In the rows, 128 means zero.
[127 147 112  52  97 187 129 140 115 125 147 156 176 185 167 132 136 123
 111 138 150 107 183 150 138 174 102 146 157  98 142 120 113 120 166]	5
[121 143 107 109 109 182 119 123 119 108 123 163  78 154 125 141 136 109
 143 157  95 184 143 133 114 192 143  92 144 141 115  99  97 112 169]	6
[109 128 115 103 103 175 110 122 100 116 129 174  69 155 109 156 150 125
 146 146  99 188 131 129  90 190 160 109 129 159 141 103 106 104 179]	4
[ 98 138 142  49 141 156 161 114  88 116 141 103 175 152 102  54 137 110
 110 134 176 105 162 146 127 158  99 122 148 146 154 120 137 151 122]	7
[104 133 118  96  99 172 105 126 102 120 133 175  78 152 101 152 151 118
 147 150 103 185 130 135  94 197 158 108 117 152 135  97 116 111 184]	4
[141  89 107  72  65 158 163 130  72 134 181 169 152 189 111  78 133 134
  99 123 154  72 157 126 132 107 117 155 144  70 133 140  76 128 101]	5
[112 133 124  95  98 180 112 131 105 118 144 173  68 159 106 147 153 121
 147 142  99 188 129 137 104 193 161  97 116 145 137 102 112 114 184]	4
[189 152 136  89 147 155 130 136 123 114  84 140 134 146 113 114 134 108
 154 127 158 134 152 110 180 162  60 134 135 139 156 140  78 134 140]	8
[135 131 127  85 100 188  93 128 115 113 126 176  64 153 109 161 156 111
 147 160 106 187 128 134 122 200 156  96 102 138 119 100 103 109 191]	8
[103 151  95  48 130 180 135 154 127 130 167 179 157 156  94  65 152 114
  66 114 178 112 190 120 127 123 133 155 121  95 148 128 110  95  99]	5
[ 79 133  99 109 112 134 160 138 185 153 131 154 182 133 118 120 124 161
  86 125 147 132 136 141 144 137 138  96 146  82 137 152 115 121  88]	1
[129 131 123  28 126 172 106 138 142 136 159 150 136 150  91  87 182 148
  96 163 160 110 160 165 167 199 142 161 137  88 137 129 121 130 141]	8
[109 139 122  91 114 181 114 116 103 110 131 181  74 152 124 161 151 124
 138 169 108 178 137 127 117 198 149 105 125 133 129  96 114 100 185]	0
[113 174 120  48 156 192 126 152 124 146 106 165 166 156 131 118 160 118
  92 107 160 131 180 135 190 145 124  91  96  86 152 124 126 130 160]	5
[114 131 122 104  98 172 108 122  99 124 126 176  73 155 103 153 154 127
 137 152  96 183 132 142 110 194 157 101 120 154 146  98 107 116 181]	4
[153 163 118  70  59 167 143 147 161 104 171 165 203 155 136 106 135  94
  97 102 171 111 121 116 114 140 110 154  73  69 143 129 103 128 146]	7
[116 140 118  85 102 173 116 132 107 107 130 184  75 158 105 152 143 121
 142 145 123 174 142 136 117 181 141  99 120 132 124 114 117 108 177]	2
[114 144 106 108 106 190 118 136 103 115 114 165  66 149 120 140 125 108
 135 139  93 187 142 128 115 180 148  93 132 133 112  98 103 117 179]	6
[126 145 136  98 115 189 103 123 118 108 125 167  71 159 133 159 140 103
 154 160 111 184 123 123 110 191 154  89 134 147 111  86 106 100 174]	1
[115 137 130  71  91 134 150 114 165 130 159 147 180 141 116 151 129 132
 121 181 191  88 135 141 110 152  92 114 106 134 144 127 125 123 188]	2
[143 126 140  24 114 209 156 145 101 124 125 188 157 190  44  98 153 141
 143  97 131  98 151 138 166 146 119 133 134  86 125 141  94 135 129]	2
[113 143 120  97 109 178 113 122 111 112 131 192  70 147 122 160 152 133
 131 162 100 177 135 133 113 198 157 110 124 128 134 102 115 101 181]	0
[134 151 122 101 106 175 104 130 111 106 122 170  61 155 120 139 150 124
 139 142 111 175 133 133 117 202 159 102 113 145 136  98  98 118 183]	7
[122 136 122  84  99 178 118 126 117 107 134 182  68 165 105 153 149 122
 144 153 122 173 140 135 107 187 143 102 125 141 122 113 111 106 180]	2
[123 132 118  98  93 179  97 121 110 113 132 181  75 159 118 145 147  99
 144 162 101 173 129 135 111 195 142  95 112 148 119 108 128 105 188]	3
[107 133 120 103 102 176 108 124 108 118 133 170  72 153 108 153 150 121
 145 157 100 191 135 139  99 196 151 103 131 162 144 101 107 109 179]	4
[108 136 119 103 113 175 105 129 108 119 129 171  70 154 101 147 158 121
 143 159  96 185 131 137 106 201 156 105 120 161 140  92 111 112 183]	4
[126 101  89  70 116 175 151 159 170 122 145 127 154 144 108 128 128 105
 114 156 138 115 189 136 154 168 105 176 164 151 109  92  93 141 173]	6
[106 115 126  64 136 131 151 114 113 144 164 138 148 154  75 115 168 144
 104 150 165 130 186 157 177 170 177 132 122  86 102 102 142 152 133]	0
[ 96 120  77  58  84 143 142 140 139 143 108 171 145 133 141 112 132 146
  86 162 174  87 144 126 121 184 104 176 137  94 118 139 131 154 190]	5
[125 137 111 107 104 177 102 120 107 109 126 187  75 152 112 153 146 108
 145 162  99 180 136 140 122 184 144  91 117 140 128 113 116 103 177]	3
[121 132 122  99 109 183 112 126 111 107 122 179  66 155 133 150 139 112
 136 167 111 172 116 121 116 187 150  89 142 150 120  95 101 106 177]	1
[158  83 105  79 117 174 129 141 118 124  87 128 169 154 111  90 154 118
 106 101 162 101 130  88 172 112 116 177 158  94 116 126  57 138 104]	7
[122 131 123  88 108 186  97 126 111 112 127 164  63 158 112 158 153 110
 156 168 107 191 127 129 119 204 145  96 107 135 116 100 106 109 184]	8
[122 144 128 108 122 182 110 130 113 115 122 175  63 156 126 161 139 116
 146 157 103 178 126 129 121 185 158  85 129 145 123  89 101 104 172]	1
[131 134 121  98  89 185  90 125 108 111 137 183  75 161 121 148 142 104
 144 158  97 176 131 135 128 190 139  98 114 138 128 114 123 102 179]	3
[129 138 115  98  97 174  91 121 105 114 133 182  79 162 123 150 146 103
 146 157 105 176 139 135 117 194 143  97 114 143 126 110 123  98 182]	3
[141 149 124 101  96 180  99 128 116  99 125 172  68 162 119 143 146 122
 142 137 111 181 139 132 125 204 158 101 118 144 127  92  97 116 183]	7
[124 133 131  30 103 193 112 125 109 118 162 142 130 156  94 106 116 104
  97 109 163 155 205 132 154 153 132 156 129 138 139 134 156 107 139]	3
[154 144 142  68 107 206 161 135 134 130 158 186 134 173  52 101 160 129
 104 121 140 123 127 124 156 129 144 115  77 103 159 123  78 136 151]	4
[132  73 126  37  79 158 123 117 148 132 178 133 169 155  97 107 172  99
 141 164 186 121 126 106 122 151 111 147 128  87 112 148  81 112 108]	8
[156 123 121 132  83 153 159 136 157 128 159 150 149 162 116  78 130 134
  97 168 142  91 118 163 146 139 102 125 159 102 135 155  90 147 132]	3
[109 129 119 104 110 177 111 128 107 117 136 169  68 162 104 153 152 125
 143 153  95 189 137 137 110 198 164  99 128 163 135  92 110 114 183]	4
[138 135 126  61 123 218 102 141  85 106 141 164 125 147 149  90 141 120
 119 116 142 109 101 119 182 112 117 102 137  53 116  94 101 103 163]	1
[152 116 123  48  92 137 149 129 177 115 141 176 208 148 106 118 147 115
  89 111 183  86 149 110 135 129 102 137 103 153 138 124 128 117 158]	2
[105 150 115  89 109 192 107 132 111 114 133 181  62 162 136 147 141 117
 126 171 114 172 149 131 108 190 145 107 127 137 133 115 110 106 171]	5
[146 178 111  99 105 166 150 131 169  96 144 163 158 140  92  71 148 123
  93 152 173 126 147 159 112 166 120 160 155 103 138 129  80 132 121]	7
[116 148 131 110 119 186 109 132 125 115 119 168  63 152 129 157 136 113
 140 169  99 180 123 135 112 195 152  93 139 155 123  91 106 108 171]	1
[ 86  72 102  18  99 151 124 107 122 162 125 148 179 147 119  63 169 135
 118 111 179  89 139 113 125 161 108 112 148 105 111 143 154 115 159]	3
[ 71 136 136  23  89 151 127 131 135 146 151 167 174 103  88  85 154 128
 118 103 156 118 132 168  91 174 136 104  97 127 133 119 188 140 200]	4
[146 125 112  51 104 141 147 125 144 133  94 147 176 148 150  91 165 136
  70 109 183  91 131 121 126 184 132 151 135 129 149 141 121 161 180]	7
[121 122 127  83 140 166 134 109  91 136 108 134 163 171 157 128 160 141
  53 186 150  87 115 121 159 156 145 141 131 111 146 103 125 140 168]	0
[114 142 107 105 105 183 124 123 114 112 123 161  74 151 125 145 131 110
 145 154  99 180 138 132 100 192 149  93 133 136 105  96 108 119 190]	6
[ 97 142 118  77 104 200 105 135 110 123 133 172  57 163 142 151 142 119
 137 164 114 173 150 135 104 201 148 104 126 130 123 114 118 112 191]	5
[134 147 126 102 109 186  97 129 116 101 125 156  66 160 126 148 147 115
 146 152 114 182 137 129 121 203 155 107 123 148 127  91  95 116 181]	7
[126 132 162  32  99 225 132 136 179 143 161 143 146 171 128 100 145 123
 129 124 147 123 124 116 149 166 105 107 126  90 139 135 106 111 138]	1
[114 109 123  26  78 209 127 119 120 150  99 140 165 183 159 109 135 130
  78 109 170 119 175 122 154 166 121 133 154 108  99 112 140 144 194]	5
[ 84  97 117  18  86 183 169  98 142 130 153 183 182 105 108 108 168 148
 103 117 121  94 135 151 111 143  93 154 125  79 167 140 136 115 137]	0
[108 140 120  96 116 181 108 123 109 109 126 184  82 150 122 165 149 126
 134 161  97 181 141 132 123 197 155 107 128 133 125  92 119  99 179]	0
[164  97 112  87 123 136 169 126  90 131 170 129 123 142  82 104 143 115
 126 144 168 103 182 137 182 107 123 135 140  98 139 126  56 145 117]	6
[133 136 115 108  95 179  96 113  92 112 126 182  74 165 123 160 143 111
 150 160  99 178 134 136 127 186 143  90 118 132 126 110 113 102 180]	3
[106 147 117  82 106 191  97 134 114 116 134 176  62 162 140 145 145 114
 125 169 119 174 153 132 117 198 150 105 124 136 123 107 119 109 183]	5
[140 163 119 119 147 136 126 156 174 100 138 122 176 125 118 136 125  90
 116 151 172 126 153 124 140 137 114 137 108 161 143  99  97 123 143]	7
[106 151 111  88 100 188 100 133 108 117 124 182  67 159 141 156 136 115
 126 166 120 175 153 130 117 194 144 105 120 132 123 107 117 111 190]	5
[130  90 120  50  87 171 166 120  84 128 152 178 157 194 103  80 146 130
  93 147 133  78 122 134 123 157 125 119 144 136 155 158 115 136 143]	3
[125 161 138  59 101 197 120 131 125 125 182 159 138 155 125  71 129 115
  69 116 177 114 161 124 144 106 124 120  89  85 144 119 131 104 135]	5
[119 143 127  85 114 182 116 127 116 110 123 179  65 162 103 153 155 124
 147 151 112 173 139 140 114 192 145 103 122 139 127 111 116 111 179]	2
